Here is a tiny trained network, its code and every weight. The questions are about switching its units off for an input and a class, where a switched-off unit gives its printed mean instead of its output.

import numpy as np


def w(rows, s, z=0):
    codes = np.array(rows[::2]) - 128.0
    scale = np.full(codes.shape[1], s)
    scale[-1] = z or s
    return codes * scale


def f(y):
    return np.maximum(y, 0)


def log_softmax(a):
    a = a - a.max(-1, keepdims=True)
    return a - np.log(np.exp(a).sum(-1, keepdims=True))


def net(x, mask):
    res = np.array(x, float).reshape(1, 6) / 4 @ E
    y = f(res @ A[0][:, :-1].T + A[0][:, -1])
    res = res + np.where(mask, y, B[0][:, -1]) @ B[0][:, :-1]
    return log_softmax(res[-1] @ U[:, :-1].T + U[:, -1])


A, B = {}, {}
E = w([
[101,213,107,92,84,223,114,86,219,133,99,127],'x0',
[135,168,80,100,106,133,158,119,4,135,29,165],'x1',
[143,16,83,86,86,211,188,110,133,114,163,145],'x2',
[135,127,216,221,44,143,174,103,107,56,106,95],'x3',
[192,153,52,116,99,6,188,91,183,120,129,76],'x4',
[42,183,82,92,143,145,154,156,58,58,208,58],'x5',
],0.011)
A[0] = w([
[164,138,174,176,35,137,178,83,108,27,114,57,79],'n1',
[114,132,169,130,160,207,67,141,74,118,134,165,37],'n2',
[175,65,149,152,207,56,153,166,35,121,172,135,52],'n3',
[105,193,101,98,97,187,128,118,203,111,112,123,77],'n4',
[130,124,167,126,140,163,126,116,97,166,135,121,22],'n5',
[69,159,81,102,141,144,144,130,83,74,176,51,43],'n6',
[123,108,173,133,135,136,106,116,176,132,214,121,52],'n7',
[134,92,173,144,127,113,90,135,203,137,219,61,53],'n8',
[155,96,111,141,140,65,155,142,110,103,131,114,69],'n9',
[104,122,99,85,118,164,132,134,94,65,173,91,67],'n10',
[189,159,53,115,96,52,226,65,170,123,129,65,39],'n11',
[68,200,91,104,131,140,155,160,92,67,183,25,58],'n12',
[123,133,225,181,62,121,170,83,119,80,105,88,19],'n13',
[121,123,42,11,192,87,74,134,155,183,152,146,60],'n14',
[124,22,76,77,77,202,219,116,140,97,172,165,57],'n15',
[134,131,51,80,182,122,85,152,133,192,145,165,40],'n16',
[59,101,189,120,159,216,88,184,100,138,111,162,61],'n17',
[145,145,130,98,128,132,140,111,90,129,113,137,47],'n18',
[99,255,181,173,174,60,47,170,130,130,88,106,49],'n19',
[164,161,59,115,119,78,162,91,160,128,132,80,57],'n20',
[151,169,67,91,90,129,180,98,9,140,22,169,55],'n21',
[109,214,105,88,76,178,117,46,187,128,99,133,81],'n22',
[149,115,138,141,158,124,125,110,203,113,207,90,69],'n23',
[144,77,109,130,134,169,154,141,125,139,112,93,44],'n24',
[52,111,168,142,140,162,117,130,108,152,149,196,41],'n25',
[187,83,123,136,114,163,116,113,141,148,111,132,98],'n26',
[108,191,111,117,117,170,120,58,158,154,111,105,57],'n27',
[213,107,149,161,120,128,107,80,173,187,56,199,60],'n28',
[182,88,163,105,103,104,94,100,169,159,65,172,10],'n29',
],0.012)
B[0] = w([
[116,142,69,177,103,210,96,176,105,130,87,162,237],'n1',
[177,179,161,96,74,125,83,134,155,85,166,119,183],'n2',
[152,32,172,134,148,166,145,156,36,137,180,97,208],'n3',
[154,52,171,123,160,149,157,154,62,127,171,113,207],'n4',
[141,141,125,105,129,113,119,169,128,147,142,132,135],'n5',
[76,124,155,137,173,88,105,123,170,149,160,223,213],'n6',
[80,158,127,102,166,130,136,141,145,119,90,72,177],'n7',
[83,135,174,100,152,173,154,98,159,159,65,69,203],'n8',
[171,103,168,112,101,144,120,129,96,130,169,119,168],'n9',
[104,109,132,136,138,80,153,116,158,125,159,173,189],'n10',
[195,199,165,75,55,106,50,142,153,70,177,113,231],'n11',
[67,102,158,104,157,57,118,134,156,159,133,224,240],'n12',
[86,157,54,187,100,197,121,168,103,159,118,156,198],'n13',
[91,157,79,226,68,207,114,159,107,120,76,146,235],'n14',
[201,168,48,154,147,61,201,24,106,160,100,119,237],'n15',
[88,147,88,176,82,187,156,165,93,128,105,150,197],'n16',
[190,170,140,96,72,100,51,153,151,76,138,106,210],'n17',
[120,133,141,144,135,132,132,140,161,156,121,113,141],'n18',
[202,130,25,128,134,83,234,5,133,124,113,125,238],'n19',
[194,150,134,101,100,110,50,163,150,92,151,126,192],'n20',
[59,156,189,70,201,177,153,104,213,147,53,14,252],'n21',
[151,32,164,148,123,133,155,154,40,128,157,82,229],'n22',
[102,162,163,93,170,143,138,126,153,142,75,64,191],'n23',
[137,149,142,147,106,118,153,91,113,146,123,125,144],'n24',
[179,161,139,122,77,103,85,169,159,126,136,108,168],'n25',
[128,127,99,122,164,78,166,121,127,104,134,162,177],'n26',
[156,74,148,163,140,118,121,141,69,164,157,93,181],'n27',
[43,120,156,110,177,68,115,132,153,131,194,222,243],'n28',
[70,134,153,117,152,80,121,130,143,140,172,210,194],'n29',
],0.011,0.018)
U = w([
[60,131,151,124,155,48,119,117,143,125,169,219,120],'0',
[205,188,149,93,52,92,58,138,148,79,159,89,120],'1',
[84,167,57,205,77,202,125,155,98,120,99,144,113],'2',
[73,159,177,91,177,145,149,91,170,126,79,9,116],'3',
[202,147,45,142,127,57,199,1,110,120,131,112,122],'4',
[165,30,182,136,136,119,146,147,29,119,183,76,132],'5',
[127,33,85,116,161,121,102,113,136,29,65,129,251],'6',
],0.0085,0.024)

Each question gives the input, the list of numbers given to net, and the class t.
The units are the neurons (one row each of A and B). Each row of codes is followed by its name. A weight is (code - 128) times the scale printed after its matrix; where a second scale follows, it is the last column's (A, B and U).
mask holds one flag per neuron, in row order. A switched-off neuron (its flag False) gives its mean, the last column of its row in B, instead of its output. The means were averaged over made-up inputs and are rounded, as every weight is.
A unit's drop is (log p(t) with every unit on - log p(t) with that unit switched off) / (log p(t) with every unit on - log p(t) with every unit switched off).
The circuit of an input: a set's keep is (log p(t) with only the set's units on - log p(t) with every unit switched off) / (log p(t) with every unit on - log p(t) with every unit switched off). Starting from the 12 units with the biggest drops (on a tie, the unit counted first), units are removed one at a time, each time the one whose removal leaves the highest keep (on an exact tie, the one counted first), for as long as the keep stays at least 0.8.
units of the circuit, in order: the units of the circuit, biggest drop first
k most important neurons: the k neurons with the biggest drops, biggest first
drop when u is switched off: that unit's drop, to one decimal
input [-4,-1,-6,3,8,-4], class 1: units of the circuit, in order	(n11)
input [0,5,4,-7,-5,-4], class 2: 2 most important neurons	(n14, n16)
input [-6,1,8,-6,4,6], class 4: 2 most important neurons	(n15, n28)
input [4,3,-7,5,-6,-1], class 4: 2 most important neurons	(n19, n11)
input [7,2,1,3,-1,8], class 0: 2 most important neurons	(n12, n6)
input [-5,-7,-5,-7,-3,2], class 2: 3 most important neurons	(n14, n21, n16)
input [7,-4,4,4,5,8], class 0: 2 most important neurons	(n12, n6)
input [-2,4,6,8,1,8], class 0: 2 most important neurons	(n12, n6)
input [1,6,-8,7,-2,5], class 4: 2 most important neurons	(n19, n14)
input [-5,-7,1,-5,6,-6], class 3: 2 most important neurons	(n8, n23)
input [3,7,6,7,7,-4], class 1: 3 most important neurons	(n11, n14, n20)
input [-8,-1,-6,4,6,-6], class 5: 2 most important neurons	(n3, n15)
input [5,8,-2,-1,-8,-7], class 1: 3 most important neurons	(n17, n2, n25)
input [-3,-1,7,2,7,-2], class 1: 3 most important neurons	(n11, n19, n20)
input [5,8,-7,0,-6,-5], class 3: 2 most important neurons	(n21, n15)
input [7,5,7,4,-2,-3], class 4: units of the circuit, in order	(n15)
input [0,-5,-6,1,-2,-1], class 4: drop when n21 is switched off	0.8
input [6,-5,-3,-8,-6,-6], class 2: drop when n14 is switched off	1.2
input [-5,1,4,5,-4,4], class 2: drop when n27 is switched off	0.2
input [-6,-8,2,-7,-1,0], class 3: units of the circuit, in order	(n8)
input [5,-8,6,3,-8,5], class 1: drop when n2 is switched off	1.0
